data =
[[ -9  -9  22  21]
 [ -5  -5   8   0]
 [-23 -23   0  37]
 [-21 -21   0  64]
 [  0   0  16   0]
 [  4   4   0 -21]
 [  1   1  -8  -7]
 [ -7  -7  13  14]
 [  3   3  11   6]
 [ -3  -3  -8   2]
 [  2   2   3   0]
 [  0   0   0   0]]
Indices start at 1.
row 1 col 1 => -9
row 6 col 2 => 4
row 1 col 3 => 22
row 6 col 3 => 0
row 4 col 4 => 64
row 8 col 2 => -7
row 10 col 3 => -8
row 3 col 4 => 37
row 9 col 2 => 3
row 3 col 3 => 0
row 9 col 1 => 3
row 5 col 3 => 16
row 10 col 4 => 2
row 8 col 1 => -7
row 5 col 4 => 0
row 9 col 3 => 11
row 9 col 4 => 6
row 4 col 3 => 0
row 11 col 1 => 2
row 5 col 2 => 0

X = [[24, 4, 37, 73, -21, -15], [-43, 2, 22, -42, 31, -17], [-36, -61, -35, -17, 43, 49], [39, 14, -25, 1, -12, -24], [-41, 8, 30, -47, 19, -10], [-41, -49, -45, 11, 14, 48], [37, 23, -22, -4, -22, -16], [-40, 19, 14, -39, 28, -14], [-26, -27, -55, 10, -14, 66], [51, 16, -12, -11, -13, -2], [-45, 26, 30, -45, 41, -12], [-16, -40, -68, 17, -51, 77], [47, 20, -4, 2, -9, -2], [-50, 15, 21, -50, 40, -43]]
Indices start at 1.
row 1 col 1 = 24
row 6 col 6 = 48
row 3 col 1 = -36
row 8 col 4 = -39
row 11 col 3 = 30
row 9 col 2 = -27
row 6 col 2 = -49
row 9 col 1 = -26
row 1 col 6 = -15
row 6 col 3 = -45
row 2 col 6 = -17
row 7 col 6 = -16
row 5 col 5 = 19
row 3 col 5 = 43
row 12 col 3 = -68
row 10 col 5 = -13
row 10 col 4 = -11
row 8 col 2 = 19
row 6 col 5 = 14
row 13 col 2 = 20
row 5 col 1 = -41
row 13 col 1 = 47
row 10 col 6 = -2
row 12 col 1 = -16
row 12 col 4 = 17
row 13 col 6 = -2
row 14 col 1 = -50
row 3 col 4 = -17
row 14 col 3 = 21
row 3 col 2 = -61
row 5 col 3 = 30

B =
array([[ 30, -24,   6,   7, -11,   8,  14,   2,  10,  -1,  24,   9,   8,
         -2, -36, -15],
       [ 30,  17,  11,  16, -37, -65,  38, -25, -36, -36,  25, -15,  -7,
        -23, -21,  28],
       [-17, -19, -15, -19,   2,   3,  -2,   2, -56, -11,  -4,  -1,  -7,
          6, -36,  -8]])
Indices start at 1.
(1, 1): 30
(2, 16): 28
(1, 6): 8
(1, 16): -15
(3, 3): -15
(1, 5): -11
(1, 13): 8
(2, 8): -25
(2, 7): 38
(3, 1): -17
(3, 11): -4
(3, 2): -19
(2, 13): -7
(2, 14): -23
(2, 4): 16
(3, 8): 2
(1, 11): 24
(3, 16): -8
(2, 6): -65
(2, 12): -15
(2, 10): -36
(2, 9): -36
(3, 4): -19

arr =
[[-12   6 -18   6 -21 -36]
 [-23 -26 -16  22   8 -40]
 [ 18 -21 -26 -15  21  32]
 [-13 -12  15   9  21  -3]
 [ 11 -55 -60  34  80 -44]
 [-18  40   6 -17 -47 -79]
 [ -4 -12 -11 -71  10  68]
 [-51  20  30 -72 -21 -28]
 [-15 -18 -16 -44  26  36]
 [ 29  -4  -6  20 -21   9]
 [ -7  -9  33  -8  -1  39]
 [-34  19  13 -20 -37 -73]
 [ 18 -18 -40  -5  39  16]
 [-34  12  24 -22  16  -6]
 [  6   3 -15  -1 -24 -26]
 [-52  18 -18 -38  11  -8]]
Indices start at 1.
(1, 1): -12
(2, 4): 22
(1, 3): -18
(5, 3): -60
(15, 5): -24
(14, 1): -34
(15, 2): 3
(15, 4): -1
(9, 6): 36
(13, 5): 39
(10, 6): 9
(1, 4): 6
(2, 2): -26
(6, 6): -79
(9, 2): -18
(5, 5): 80
(10, 1): 29
(1, 2): 6
(14, 2): 12
(11, 1): -7
(13, 6): 16
(14, 6): -6
(12, 4): -20
(13, 2): -18
(12, 1): -34
(2, 6): -40
(2, 1): -23
(10, 4): 20
(16, 1): -52
(13, 3): -40
(2, 3): -16
(8, 2): 20
(9, 4): -44
(7, 4): -71
(6, 3): 6
(4, 3): 15
